Below are the code and all the weights of a small trained network. Each question names an input and a class and asks about switching units off, where a switched-off unit gives its printed mean instead of its output.

import numpy as np


def w(rows, s, z=0):
    codes = np.array(rows[::2]) - 128.0
    scale = np.full(codes.shape[1], s)
    scale[-1] = z or s
    return codes * scale


def norm(h):
    return h / np.sqrt((h * h).mean(-1, keepdims=True) + 1e-5)


def f(y):
    return y / 2 * (1 + np.tanh(0.7978845608 * (y + 0.044715 * y**3)))


def log_softmax(a):
    a = a - a.max(-1, keepdims=True)
    return a - np.log(np.exp(a).sum(-1, keepdims=True))


def net(x, mask):
    res = np.array(x, float).reshape(1, 4) / 4 @ E
    u = 0
    for l in range(3):
        y = f(norm(res) @ A[l][:, :-1].T + A[l][:, -1])
        res = res + np.where(mask[u : u + 4], y, B[l][:, -1]) @ B[l][:, :-1]
        u += 4
    return log_softmax(norm(res)[-1] @ U[:, :-1].T + U[:, -1])


A, B = {}, {}
E = w([
[162,163,174,103,97,176],'x0',
[114,203,110,195,154,114],'x1',
[200,205,124,137,103,141],'x2',
[91,108,169,147,61,1],'x3',
],0.0072)
A[0] = w([
[156,114,80,184,151,7,156],'L0N1',
[2,147,111,211,211,60,184],'L0N2',
[99,176,197,248,183,64,165],'L0N3',
[105,125,122,183,231,64,254],'L0N4',
],0.0056,0.0014)
B[0] = w([
[153,224,172,73,52,91,213],'L0N1',
[114,39,175,2,132,242,252],'L0N2',
[141,147,137,68,69,133,219],'L0N3',
[83,178,184,65,84,196,206],'L0N4',
],0.0099,0.0038)
A[1] = w([
[133,207,79,186,197,83,4],'L1N1',
[44,110,149,174,56,186,138],'L1N2',
[166,99,111,78,79,176,212],'L1N3',
[64,2,165,100,67,45,157],'L1N4',
],0.0072,0.0027)
B[1] = w([
[193,20,221,99,143,142,125],'L1N1',
[112,160,171,125,160,141,156],'L1N2',
[127,152,148,195,254,93,240],'L1N3',
[156,144,169,169,205,138,254],'L1N4',
],0.0094,0.0058)
A[2] = w([
[71,100,162,80,87,116,50],'L2N1',
[174,161,92,143,141,196,251],'L2N2',
[117,49,126,156,190,98,234],'L2N3',
[247,127,108,97,158,131,169],'L2N4',
],0.012,0.0017)
B[2] = w([
[106,140,223,68,137,153,177],'L2N1',
[130,85,154,254,157,130,253],'L2N2',
[175,105,176,188,205,141,241],'L2N3',
[123,186,240,92,164,100,251],'L2N4',
],0.0085,0.0054)
U = w([
[94,69,81,155,176,192,24],'0',
[113,140,195,68,95,160,116],'1',
[94,93,117,110,29,148,3],'2',
[125,153,72,144,117,169,3],'3',
[113,109,69,137,105,105,3],'4',
[154,153,133,85,12,99,138],'5',
[152,136,191,149,164,146,253],'6',
],0.011,0.0029)

Each question gives the input, the list of numbers given to net, and the class t.
The units are the neurons (one row each of A and B). Each row of codes is followed by its name. A weight is (code - 128) times the scale printed after its matrix; where a second scale follows, it is the last column's (A, B and U).
mask holds one flag per neuron, layer by layer. A switched-off neuron (its flag False) gives its mean, the last column of its row in B, instead of its output. The means were averaged over made-up inputs and are rounded, as every weight is.
A unit's drop is (log p(t) with every unit on - log p(t) with that unit switched off) / (log p(t) with every unit on - log p(t) with every unit switched off).
The circuit of an input: a set's keep is (log p(t) with only the set's units on - log p(t) with every unit switched off) / (log p(t) with every unit on - log p(t) with every unit switched off). Starting from all 12 units, units are removed one at a time, each time the one whose removal leaves the highest keep (on an exact tie, the one counted first), for as long as the keep stays at least 0.8.
units of the circuit, in order: the units of the circuit, biggest drop first
unit that matters most: the unit with the biggest drop
top k neurons: the k neurons with the biggest drops, biggest first
k most important neurons of layer l: the k neurons of layer l with the biggest drops, biggest first
drop when u is switched off: that unit's drop, to one decimal
input [-8,8,2,2], class 1: unit that matters most : L0N2
input [-1,4,-6,-7], class 0: units of the circuit, in order : L2N4; L1N4; L0N1
input [3,4,1,1], class 5: top 3 neurons : L1N4; L2N3; L0N2
input [6,4,0,3], class 5: top 2 neurons : L0N2; L1N4
input [-2,-8,8,7], class 5: 3 most important neurons of layer 1 : L1N3; L1N1; L1N2
input [-4,1,1,-5], class 0: top 2 neurons : L0N1; L1N4
input [-8,-6,5,4], class 5: top 2 neurons : L0N1; L0N2
input [-7,5,0,-6], class 0: top 2 neurons : L2N4; L1N4
input [4,5,0,6], class 1: top 2 neurons : L0N2; L2N1
input [0,0,6,2], class 5: 3 most important neurons of layer 2 : L2N3; L2N2; L2N1
input [-1,-2,-2,-3], class 0: 3 most important neurons of layer 1 : L1N4; L1N1; L1N3
input [4,4,-4,1], class 1: drop when L0N3 is switched off : 0.2
input [-1,1,-4,-6], class 0: drop when L0N1 is switched off : 0.1
input [4,3,-6,-3], class 0: 2 most important neurons of layer 0 : L0N1; L0N3
input [-8,7,-3,8], class 1: drop when L1N1 is switched off : 0.0
